Below are the code and all the weights of a small trained network. Each question names an input and a class and asks about switching units off, where a switched-off unit gives its printed mean instead of its output.

import numpy as np


def w(rows, s, z=0):
    codes = np.array(rows[::2]) - 128.0
    scale = np.full(codes.shape[1], s)
    scale[-1] = z or s
    return codes * scale


def f(y):
    return np.maximum(y, 0)


def log_softmax(a):
    a = a - a.max(-1, keepdims=True)
    return a - np.log(np.exp(a).sum(-1, keepdims=True))


def net(x, mask):
    res = np.array(x, float).reshape(1, 8) / 4 @ E
    y = f(res @ A[0][:, :-1].T + A[0][:, -1])
    res = res + np.where(mask, y, B[0][:, -1]) @ B[0][:, :-1]
    return log_softmax(res[-1] @ U[:, :-1].T + U[:, -1])


A, B = {}, {}
E = w([
[132,129,128,131,131,131],'x0',
[134,135,130,130,134,128],'x1',
[72,112,227,119,193,86],'x2',
[132,243,188,56,48,107],'x3',
[116,120,132,120,120,127],'x4',
[150,118,115,3,203,189],'x5',
[26,182,130,173,142,244],'x6',
[170,73,205,147,80,202],'x7',
],0.0055)
A[0] = w([
[140,36,202,104,41,198,181],'neuron 0',
[90,160,121,130,149,172,86],'neuron 1',
[24,159,112,131,131,190,93],'neuron 2',
[117,156,107,123,148,107,255],'neuron 3',
[63,88,243,97,171,67,116],'neuron 4',
[179,87,135,105,113,29,74],'neuron 5',
[155,224,180,64,67,114,88],'neuron 6',
[133,118,113,42,167,161,71],'neuron 7',
[105,96,130,8,173,162,134],'neuron 8',
[86,128,148,210,82,55,123],'neuron 9',
[100,179,159,84,85,98,68],'neuron 10',
[191,159,124,98,191,149,99],'neuron 11',
[117,138,134,209,107,81,68],'neuron 12',
[156,114,26,84,30,154,133],'neuron 13',
[126,27,75,178,187,119,75],'neuron 14',
[46,182,31,96,157,48,157],'neuron 15',
[187,74,120,66,129,59,92],'neuron 16',
[119,77,109,132,169,149,78],'neuron 17',
],0.011,0.0083)
B[0] = w([
[159,175,170,79,194,12,237],'neuron 0',
[94,130,192,131,116,162,154],'neuron 1',
[70,124,226,178,135,180,188],'neuron 2',
[215,4,144,238,163,65,254],'neuron 3',
[184,180,14,172,198,229,210],'neuron 4',
[66,162,228,143,114,196,188],'neuron 5',
[79,4,95,61,135,151,200],'neuron 6',
[113,189,109,86,31,101,163],'neuron 7',
[145,132,103,183,13,94,211],'neuron 8',
[144,126,106,152,12,100,204],'neuron 9',
[98,61,86,63,137,163,161],'neuron 10',
[118,133,123,136,59,96,157],'neuron 11',
[109,188,100,78,42,145,163],'neuron 12',
[149,178,50,185,182,212,204],'neuron 13',
[60,28,91,34,145,143,192],'neuron 14',
[158,216,164,23,186,60,227],'neuron 15',
[91,131,239,173,126,169,195],'neuron 16',
[104,104,87,87,106,137,153],'neuron 17',
],0.019,0.0083)
U = w([
[74,53,82,46,136,158,77],'0',
[146,184,97,132,1,120,114],'1',
[77,168,234,157,138,200,74],'2',
[183,207,149,59,190,66,61],'3',
[178,102,124,168,147,113,254],'4',
[182,182,40,161,178,216,107],'5',
[183,100,130,163,142,108,213],'6',
],0.0077,0.0063)

Each question gives the input, the list of numbers given to net, and the class t.
The units are the neurons (one row each of A and B). Each row of codes is followed by its name. A weight is (code - 128) times the scale printed after its matrix; where a second scale follows, it is the last column's (A, B and U).
mask holds one flag per neuron, in row order. A switched-off neuron (its flag False) gives its mean, the last column of its row in B, instead of its output. The means were averaged over made-up inputs and are rounded, as every weight is.
A unit's drop is (log p(t) with every unit on - log p(t) with that unit switched off) / (log p(t) with every unit on - log p(t) with every unit switched off).
The circuit of an input: a set's keep is (log p(t) with only the set's units on - log p(t) with every unit switched off) / (log p(t) with every unit on - log p(t) with every unit switched off). Starting from the 12 units with the biggest drops (on a tie, the unit counted first), units are removed one at a time, each time the one whose removal leaves the highest keep (on an exact tie, the one counted first), for as long as the keep stays at least 0.8.
units of the circuit, in order: the units of the circuit, biggest drop first
unit that matters most: the unit with the biggest drop
k most important neurons: the k neurons with the biggest drops, biggest first
drop when u is switched off: that unit's drop, to one decimal
input [-8,2,-4,-5,-2,4,-8,8], class 2: units of the circuit, in order	[neuron 16]
input [2,-2,-5,6,-2,-2,0,7], class 3: 2 most important neurons	[neuron 0; neuron 3]
input [1,-7,8,6,-1,-7,2,-6], class 5: 2 most important neurons	[neuron 4; neuron 0]
input [0,-7,2,1,6,2,8,-7], class 2: 3 most important neurons	[neuron 2; neuron 0; neuron 1]
input [-5,-2,0,1,0,-4,-8,8], class 2: 3 most important neurons	[neuron 5; neuron 16; neuron 15]
input [-1,7,-5,3,8,4,4,8], class 3: 2 most important neurons	[neuron 0; neuron 3]
input [1,-7,1,1,7,-1,-7,-3], class 2: 2 most important neurons	[neuron 5; neuron 16]
input [7,-8,5,-2,0,7,2,8], class 3: 2 most important neurons	[neuron 0; neuron 9]
input [1,-1,-2,7,3,-2,1,6], class 0: 2 most important neurons	[neuron 6; neuron 15]
input [8,-1,-6,7,1,2,-3,-1], class 0: 2 most important neurons	[neuron 6; neuron 4]
input [6,6,-4,3,6,-7,0,-2], class 1: 3 most important neurons	[neuron 9; neuron 12; neuron 4]
input [-8,5,1,2,6,2,8,-5], class 2: 3 most important neurons	[neuron 2; neuron 0; neuron 1]
input [-5,-2,-4,3,-1,1,2,5], class 3: drop when neuron 4 is switched off	0.3
input [6,-7,2,-7,0,-7,0,6], class 0: unit that matters most	neuron 14
input [6,2,2,-6,0,2,-3,-1], class 0: drop when neuron 6 is switched off	-0.1
input [4,3,-1,7,4,-1,-4,7], class 0: drop when neuron 16 is switched off	0.0
